Here is a tiny trained network, its code and every weight. The questions are about switching its units off for an input and a target symbol, where a switched-off unit gives its printed mean instead of its output.

import numpy as np


def w(rows, s, z=0):
    codes = np.array(rows[::2]) - 128.0
    scale = np.full(codes.shape[1], s)
    scale[-1] = z or s
    return codes * scale


def norm(h):
    return h / np.sqrt((h * h).mean(-1, keepdims=True) + 1e-5)


def f(y):
    return y / 2 * (1 + np.tanh(0.7978845608 * (y + 0.044715 * y**3)))


def softmax(a):
    e = np.exp(a - a.max(-1, keepdims=True))
    return e / e.sum(-1, keepdims=True)


def log_softmax(a):
    a = a - a.max(-1, keepdims=True)
    return a - np.log(np.exp(a).sum(-1, keepdims=True))


def net(x, mask):
    ids = ['βγεζηθλμξστφψω'.index(c) for c in x.split()]
    T = len(ids)
    res = E[ids] + P[:T]
    u = 0
    for l in range(3):
        r = norm(res)
        for j in range(3):
            rows = slice(2 * j, 2 * j + 2)
            q, k, v = (r @ M[l][rows].T for M in (Q, K, V))
            z = softmax(np.where(np.tri(T) > 0, q @ k.T / 2**0.5, -1e9)) @ v
            o = O[l][rows]
            res = res + np.where(mask[u + j], z, o[:, -1]) @ o[:, :-1]
        u += 3
        y = f(norm(res) @ A[l][:, :-1].T + A[l][:, -1])
        res = res + np.where(mask[u : u + 8], y, B[l][:, -1]) @ B[l][:, :-1]
        u += 8
    return log_softmax(norm(res)[-1] @ U[:, :-1].T + U[:, -1])


Q, K, V, O, A, B = {}, {}, {}, {}, {}, {}
E = w([
[183,197,137,129,175,152,157,128],'β',
[109,190,205,79,138,162,163,147],'γ',
[171,143,165,230,145,64,147,149],'ε',
[133,184,227,66,129,155,106,127],'ζ',
[208,127,208,172,151,133,158,132],'η',
[168,110,131,181,152,132,185,180],'θ',
[12,32,141,93,156,68,163,186],'λ',
[142,96,91,124,149,73,183,143],'μ',
[73,120,210,193,96,136,155,242],'ξ',
[110,166,73,105,178,60,110,118],'σ',
[92,222,148,86,118,176,139,157],'τ',
[181,162,53,104,128,2,154,157],'φ',
[62,172,79,145,144,90,176,88],'ψ',
[62,80,179,135,188,134,88,138],'ω',
],0.0096)
P = w([
[205,149,186,106,135,51,141,3],'0',
[210,153,160,121,144,59,159,8],'1',
[193,146,151,125,138,57,163,18],'2',
[177,148,147,144,128,63,165,47],'3',
[164,151,142,156,120,79,163,67],'4',
[148,140,145,158,110,93,155,86],'5',
[133,132,140,173,97,103,150,112],'6',
[113,129,132,180,89,124,139,119],'7',
[82,121,120,173,77,155,130,132],'8',
[82,128,115,191,72,167,126,136],'9',
[146,149,140,202,93,152,139,117],'10',
],0.0043)
Q[0] = w([
[136,88,64,134,118,131,89,100],'0.h0',
[79,93,47,95,73,160,3,78],'0.h0',
[124,120,106,119,185,188,132,152],'0.h1',
[88,96,33,174,186,151,170,108],'0.h1',
[85,106,154,122,124,184,126,58],'0.h2',
[78,61,89,105,184,159,83,87],'0.h2',
],0.006)
K[0] = w([
[122,168,206,75,151,173,211,22],'0.h0',
[220,125,237,103,136,88,118,68],'0.h0',
[147,149,96,25,126,59,105,181],'0.h1',
[132,125,114,101,77,26,116,171],'0.h1',
[213,95,151,111,181,38,113,160],'0.h2',
[254,89,226,82,172,47,113,103],'0.h2',
],0.0043)
V[0] = w([
[116,124,72,160,26,116,170,212],'0.h0',
[120,97,196,195,230,193,71,92],'0.h0',
[126,123,99,118,76,68,83,172],'0.h1',
[198,117,91,130,176,157,116,115],'0.h1',
[254,111,126,69,168,155,99,208],'0.h2',
[54,181,107,159,97,106,167,90],'0.h2',
],0.0044)
O[0] = w([
[98,43,117,164,57,130,165,116,69],'0.h0',
[138,144,117,114,213,150,254,202,139],'0.h0',
[183,60,124,76,85,103,111,120,3],'0.h1',
[130,120,113,142,129,119,109,114,183],'0.h1',
[183,128,126,216,83,120,61,195,122],'0.h2',
[68,135,146,139,133,216,183,80,157],'0.h2',
],0.0053,0.0021)
A[0] = w([
[90,84,146,151,149,103,124,175,154],'0.n0',
[170,115,92,81,161,72,190,131,253],'0.n1',
[106,104,69,84,122,116,98,177,20],'0.n2',
[147,145,2,110,82,104,151,95,37],'0.n3',
[141,124,159,96,23,122,184,52,143],'0.n4',
[185,113,166,124,173,63,144,87,71],'0.n5',
[179,199,92,114,134,178,131,109,61],'0.n6',
[103,146,71,179,74,53,159,129,136],'0.n7',
],0.0053,0.0021)
B[0] = w([
[142,149,31,132,98,117,167,89,159],'0.n0',
[133,55,104,181,84,85,126,65,252],'0.n1',
[104,61,157,135,78,82,136,152,88],'0.n2',
[101,147,152,131,231,165,45,108,133],'0.n3',
[87,135,75,115,128,161,86,71,165],'0.n4',
[95,79,94,147,74,164,240,85,248],'0.n5',
[94,176,140,187,99,73,101,208,138],'0.n6',
[139,70,118,146,164,254,81,100,209],'0.n7',
],0.0045,0.0029)
Q[1] = w([
[72,82,84,176,142,172,180,56],'1.h0',
[89,122,24,53,161,67,79,137],'1.h0',
[126,131,34,107,187,91,78,129],'1.h1',
[162,122,62,189,126,135,201,151],'1.h1',
[3,42,80,139,128,108,173,165],'1.h2',
[181,203,135,63,97,254,107,136],'1.h2',
],0.0051)
K[1] = w([
[10,92,35,84,160,187,34,74],'1.h0',
[125,181,113,91,253,93,144,190],'1.h0',
[196,149,169,100,145,97,158,107],'1.h1',
[85,95,172,101,65,107,131,154],'1.h1',
[39,95,75,99,167,120,82,225],'1.h2',
[203,223,69,81,99,180,169,25],'1.h2',
],0.0044)
V[1] = w([
[127,165,77,44,143,57,139,174],'1.h0',
[94,161,210,170,153,141,81,99],'1.h0',
[191,173,162,89,86,139,231,81],'1.h1',
[62,156,74,173,95,3,115,174],'1.h1',
[35,98,232,206,197,160,123,105],'1.h2',
[108,73,183,123,135,44,65,76],'1.h2',
],0.0042)
O[1] = w([
[156,103,131,132,13,92,135,109,53],'1.h0',
[108,108,93,93,177,92,145,131,155],'1.h0',
[115,115,141,112,55,233,46,137,254],'1.h1',
[33,85,87,51,93,3,173,105,114],'1.h1',
[166,113,54,128,217,55,84,132,207],'1.h2',
[95,107,124,95,170,162,137,236,138],'1.h2',
],0.0045,0.004)
A[1] = w([
[113,233,190,92,69,169,14,159,1],'1.n0',
[195,22,174,191,98,169,190,163,220],'1.n1',
[2,157,121,173,85,123,180,163,206],'1.n2',
[237,83,54,127,49,180,116,103,185],'1.n3',
[82,158,72,123,172,173,197,76,162],'1.n4',
[150,123,171,165,140,152,139,49,133],'1.n5',
[242,182,118,169,122,156,111,148,227],'1.n6',
[57,38,139,164,38,109,143,92,79],'1.n7',
],0.004,0.0009)
B[1] = w([
[109,87,86,132,91,219,152,211,129],'1.n0',
[125,171,48,73,152,145,175,128,253],'1.n1',
[132,91,58,100,101,110,157,2,140],'1.n2',
[169,127,138,61,120,157,25,121,168],'1.n3',
[75,178,110,102,124,103,59,117,170],'1.n4',
[76,100,91,125,117,155,135,138,201],'1.n5',
[48,175,123,125,107,161,89,147,218],'1.n6',
[104,38,172,102,40,153,46,97,129],'1.n7',
],0.0048,0.0044)
Q[2] = w([
[182,82,183,3,57,6,62,190],'2.h0',
[59,126,60,236,208,210,131,99],'2.h0',
[145,104,205,150,88,92,81,136],'2.h1',
[173,193,72,178,161,218,162,141],'2.h1',
[88,187,140,164,235,99,241,130],'2.h2',
[72,46,87,50,70,45,46,53],'2.h2',
],0.0049)
K[2] = w([
[205,132,250,135,86,68,193,90],'2.h0',
[35,99,40,128,207,110,41,199],'2.h0',
[245,152,104,62,161,184,127,62],'2.h1',
[33,92,104,191,166,133,204,177],'2.h1',
[83,52,54,76,133,124,147,202],'2.h2',
[123,151,253,110,92,84,60,12],'2.h2',
],0.0049)
V[2] = w([
[85,225,101,160,47,215,186,145],'2.h0',
[120,180,3,90,230,124,29,140],'2.h0',
[22,132,144,207,107,158,157,94],'2.h1',
[69,104,184,183,144,116,160,197],'2.h1',
[105,111,43,56,167,140,116,185],'2.h2',
[82,66,171,150,111,45,132,167],'2.h2',
],0.0043)
O[2] = w([
[1,174,71,109,77,138,158,149,171],'2.h0',
[180,169,87,45,131,12,96,74,254],'2.h0',
[124,117,202,238,75,97,126,171,178],'2.h1',
[93,50,232,155,117,93,178,61,108],'2.h1',
[153,236,49,138,88,169,192,116,115],'2.h2',
[101,182,197,193,103,78,169,127,11],'2.h2',
],0.0042,0.0041)
A[2] = w([
[156,209,87,100,79,81,45,141,230],'2.n0',
[199,95,83,223,150,68,59,87,104],'2.n1',
[96,111,124,114,217,114,156,215,255],'2.n2',
[165,90,169,102,88,151,145,50,173],'2.n3',
[112,151,254,42,118,134,123,166,12],'2.n4',
[77,138,129,116,53,130,165,173,154],'2.n5',
[176,142,183,139,141,155,108,182,74],'2.n6',
[163,203,201,191,145,144,122,139,131],'2.n7',
],0.0056,0.0024)
B[2] = w([
[207,52,201,94,50,71,158,114,244],'2.n0',
[145,72,201,80,127,228,200,154,254],'2.n1',
[128,164,189,202,234,2,133,144,194],'2.n2',
[151,70,49,140,107,72,41,79,143],'2.n3',
[127,95,124,41,179,125,208,86,114],'2.n4',
[230,54,166,169,96,122,125,76,139],'2.n5',
[122,87,38,112,180,133,27,47,123],'2.n6',
[84,60,127,193,98,116,50,140,187],'2.n7',
],0.005,0.0034)
U = w([
[152,201,140,175,36,53,66,167,23],'β',
[45,180,149,96,75,163,175,135,171],'γ',
[90,54,152,215,120,164,226,111,50],'ε',
[94,151,167,71,146,174,101,171,38],'ζ',
[173,126,84,204,178,189,52,106,237],'η',
[167,158,30,97,127,174,178,149,77],'θ',
[61,53,115,152,114,73,151,161,3],'λ',
[160,38,126,92,45,169,64,125,211],'μ',
[68,65,127,192,52,69,176,122,91],'ξ',
[176,155,148,91,191,10,186,133,171],'σ',
[152,224,69,131,72,195,182,191,145],'τ',
[207,98,139,80,68,77,114,102,132],'φ',
[34,179,50,70,140,87,85,2,19],'ψ',
[107,147,158,188,228,128,80,189,231],'ω',
],0.0063,0.0021)

Each question gives the input, a string of symbols that net reads in full, and the target symbol t.
The units are the heads (2 rows each of Q, K, V and O) and the neurons (one row each of A and B). Each row of codes is followed by its name. A weight is (code - 128) times the scale printed after its matrix; where a second scale follows, it is the last column's (O, A, B and U).
mask holds one flag per unit, layer by layer, with each layer's heads first. A switched-off unit (its flag False) gives its mean, the last column of its rows in O or B, instead of its output. The means were averaged over made-up inputs and are rounded, as every weight is.
A unit's drop is (log p(t) with every unit on - log p(t) with that unit switched off) / (log p(t) with every unit on - log p(t) with every unit switched off).
The circuit of an input: a set's keep is (log p(t) with only the set's units on - log p(t) with every unit switched off) / (log p(t) with every unit on - log p(t) with every unit switched off). Starting from the 12 units with the biggest drops (on a tie, the unit counted first), units are removed one at a time, each time the one whose removal leaves the highest keep (on an exact tie, the one counted first), for as long as the keep stays at least 0.8.
circuit, biggest first: the units of the circuit, biggest drop first
most important unit: the unit with the biggest drop
k most important neurons: the k neurons with the biggest drops, biggest first
top k neurons in layer l: the k neurons of layer l with the biggest drops, biggest first
heads that matter: for each layer, one digit per head in row order, 1 if its drop is at least 0.15 and else 0, layers parted by /
drop when u is switched off: that unit's drop, to one decimal
input η η ε φ η ψ η η, target ψ: circuit, biggest first	0.h2, 2.h0, 2.n1
input η η η ε η η φ, target μ: most important unit	0.n7
input η φ θ ζ, target μ: circuit, biggest first	0.h0, 1.n0
input η ε ξ ε σ ω β, target σ: circuit, biggest first	2.h0, 1.h1
input θ φ ξ ω ε ε θ ψ ε, target ψ: circuit, biggest first	0.h2, 1.n4
input η ξ φ η β η ε η σ η, target φ: heads that matter	100 / 000 / 100
input η λ ζ φ ζ θ ω η η φ η, target φ: circuit, biggest first	2.h0, 0.n7, 2.n0
input η θ ω ζ, target σ: 3 most important neurons	2.n4, 2.n2, 0.n7
input ε η θ, target τ: 2 most important neurons	1.n1, 0.n5
input η η ζ φ ε θ θ φ φ γ, target μ: circuit, biggest first	0.h0, 2.n5
input ε η η ε θ γ η, target τ: circuit, biggest first	1.n1, 2.h0, 1.n6
input ω φ ω η φ φ σ ψ ψ ξ ε, target ψ: heads that matter	101 / 000 / 000
input η τ φ θ, target μ: circuit, biggest first	0.h0, 1.n3
input η θ η φ φ γ θ ξ β ε, target ε: heads that matter	000 / 010 / 010
input μ φ θ, target μ: heads that matter	110 / 000 / 000
input φ ζ ψ θ η η φ, target μ: most important unit	0.n1
input η τ η η θ η ω η, target σ: 2 most important neurons	0.n7, 0.n0
input ω ξ μ η ε, target ε: heads that matter	100 / 000 / 000
input ξ η γ η σ, target φ: circuit, biggest first	2.n0, 1.h1, 1.n1
input η γ σ, target σ: heads that matter	110 / 000 / 000
input ω ζ ω θ, target σ: most important unit	2.n2
input η θ η θ, target τ: 2 most important neurons	1.n1, 1.n6
input ξ ω γ, target σ: heads that matter	000 / 001 / 000
input θ ε η ε η, target ω: top 3 neurons in layer 2	2.n2, 2.n0, 2.n1
input φ η ζ μ ψ η θ φ ω ψ θ, target σ: heads that matter	000 / 011 / 100
input φ θ σ η ω θ η, target σ: top 3 neurons in layer 0	0.n7, 0.n0, 0.n3
input θ η φ ω η λ η η ψ ψ θ, target ψ: most important unit	0.h2
input ψ η ε φ ε η β φ η, target μ: top 2 neurons in layer 0	0.n3, 0.n7
input ζ σ η η ε η φ θ η β, target β: top 2 neurons in layer 2	2.n0, 2.n1
input η φ η η ξ ε ζ, target ω: drop when 1.n5 is switched off	0.0
